Below are the code and all the weights of a small trained network. Each question names an input and a class and asks about switching units off, where a switched-off unit gives its printed mean instead of its output.

import numpy as np


def w(rows, s, z=0):
    codes = np.array(rows[::2]) - 128.0
    scale = np.full(codes.shape[1], s)
    scale[-1] = z or s
    return codes * scale


def f(y):
    return y / 2 * (1 + np.tanh(0.7978845608 * (y + 0.044715 * y**3)))


def log_softmax(a):
    a = a - a.max(-1, keepdims=True)
    return a - np.log(np.exp(a).sum(-1, keepdims=True))


def net(x, mask):
    res = np.array(x, float).reshape(1, 4) / 4 @ E
    y = f(res @ A[0][:, :-1].T + A[0][:, -1])
    res = res + np.where(mask, y, B[0][:, -1]) @ B[0][:, :-1]
    return log_softmax(res[-1] @ U[:, :-1].T + U[:, -1])


A, B = {}, {}
E = w([
[246,150,132,128,116,109,162,140,215,127],'x0',
[64,136,112,77,46,74,181,210,184,125],'x1',
[118,56,176,105,101,76,124,90,128,61],'x2',
[141,204,165,192,118,75,204,79,37,108],'x3',
],0.011)
A[0] = w([
[137,83,180,123,106,120,99,106,142,16,62],'N0',
[2,106,126,127,192,161,136,109,111,162,96],'N1',
[177,147,112,132,177,96,150,117,200,131,54],'N2',
[131,50,107,31,169,180,17,153,197,161,12],'N3',
[172,92,142,149,195,173,85,79,118,136,3],'N4',
[132,212,83,142,172,186,113,183,134,180,109],'N5',
[165,140,159,163,163,168,70,56,122,108,113],'N6',
[224,170,156,108,130,101,123,119,213,111,108],'N7',
[167,83,165,62,106,103,98,114,97,62,61],'N8',
],0.0078,0.0019)
B[0] = w([
[166,104,219,178,205,172,88,236,150,171,172],'N0',
[99,80,108,102,206,131,155,69,185,173,190],'N1',
[89,75,106,121,181,151,89,22,134,188,163],'N2',
[147,184,192,110,175,69,254,111,58,52,249],'N3',
[52,182,140,80,49,104,51,114,185,147,181],'N4',
[165,91,209,198,164,180,124,202,200,50,187],'N5',
[103,179,200,72,91,80,104,146,212,64,185],'N6',
[69,118,129,103,188,114,139,63,144,191,194],'N7',
[133,105,213,222,155,173,120,210,123,169,164],'N8',
],0.0083,0.013)
U = w([
[169,213,150,145,151,54,206,103,27,74,109],'0',
[159,80,149,217,142,222,94,233,144,147,148],'1',
[61,31,87,106,162,137,124,24,139,223,112],'2',
[60,181,126,42,8,61,90,190,196,131,161],'3',
[172,121,95,99,84,141,121,132,82,105,187],'4',
[192,62,1,147,49,153,41,132,89,133,2],'5',
],0.0095,0.006)

Each question gives the input, the list of numbers given to net, and the class t.
The units are the neurons (one row each of A and B). Each row of codes is followed by its name. A weight is (code - 128) times the scale printed after its matrix; where a second scale follows, it is the last column's (A, B and U).
mask holds one flag per neuron, in row order. A switched-off neuron (its flag False) gives its mean, the last column of its row in B, instead of its output. The means were averaged over made-up inputs and are rounded, as every weight is.
A unit's drop is (log p(t) with every unit on - log p(t) with that unit switched off) / (log p(t) with every unit on - log p(t) with every unit switched off).
The circuit of an input: a set's keep is (log p(t) with only the set's units on - log p(t) with every unit switched off) / (log p(t) with every unit on - log p(t) with every unit switched off). Starting from all 9 units, units are removed one at a time, each time the one whose removal leaves the highest keep (on an exact tie, the one counted first), for as long as the keep stays at least 0.8.
circuit, biggest first: the units of the circuit, biggest drop first
most important unit: the unit with the biggest drop
k most important neurons: the k neurons with the biggest drops, biggest first
drop when u is switched off: that unit's drop, to one decimal
input [5,7,7,-5], class 1: circuit, biggest first : (N0; N8)
input [-6,2,-8,3], class 1: most important unit : N5
input [6,-7,0,4], class 3: 2 most important neurons : (N6; N4)
input [8,6,6,-6], class 2: circuit, biggest first : (N7; N2)
input [-6,6,-1,2], class 2: circuit, biggest first : (N1; N6)
input [-8,8,0,-6], class 2: 3 most important neurons : (N1; N6; N4)
input [7,-7,6,5], class 2: circuit, biggest first : (N7; N3)
input [-4,-1,-3,3], class 2: 2 most important neurons : (N3; N1)
input [6,-2,3,5], class 2: circuit, biggest first : (N3; N7)
input [-2,3,-1,3], class 4: 3 most important neurons : (N3; N6; N4)
input [7,-5,-5,6], class 2: circuit, biggest first : (N3; N2)
input [-3,-7,-4,-1], class 3: circuit, biggest first : (N4; N6)
input [-1,-5,5,4], class 1: 3 most important neurons : (N3; N0; N8)
input [-5,1,7,-1], class 1: circuit, biggest first : (N0)
input [7,-8,-4,0], class 3: 3 most important neurons : (N6; N4; N1)
input [2,2,-3,3], class 4: circuit, biggest first : (N3; N0; N6; N1)
input [3,1,-8,4], class 1: 2 most important neurons : (N3; N5)
input [8,4,-1,-8], class 0: 2 most important neurons : (N3; N1)
input [4,1,-7,6], class 1: 2 most important neurons : (N3; N5)
input [-1,-4,-8,2], class 1: circuit, biggest first : (N5)
input [-1,6,-4,5], class 3: 3 most important neurons : (N3; N8; N0)
input [6,-1,5,-1], class 2: 3 most important neurons : (N7; N5; N2)
input [7,-8,-2,-1], class 3: 2 most important neurons : (N6; N4)
input [7,0,-5,-4], class 2: 4 most important neurons : (N7; N2; N0; N8)
input [-5,-6,3,-2], class 3: circuit, biggest first : (N6; N4)
input [-4,-2,-6,-8], class 0: drop when N3 is switched off : 1.3
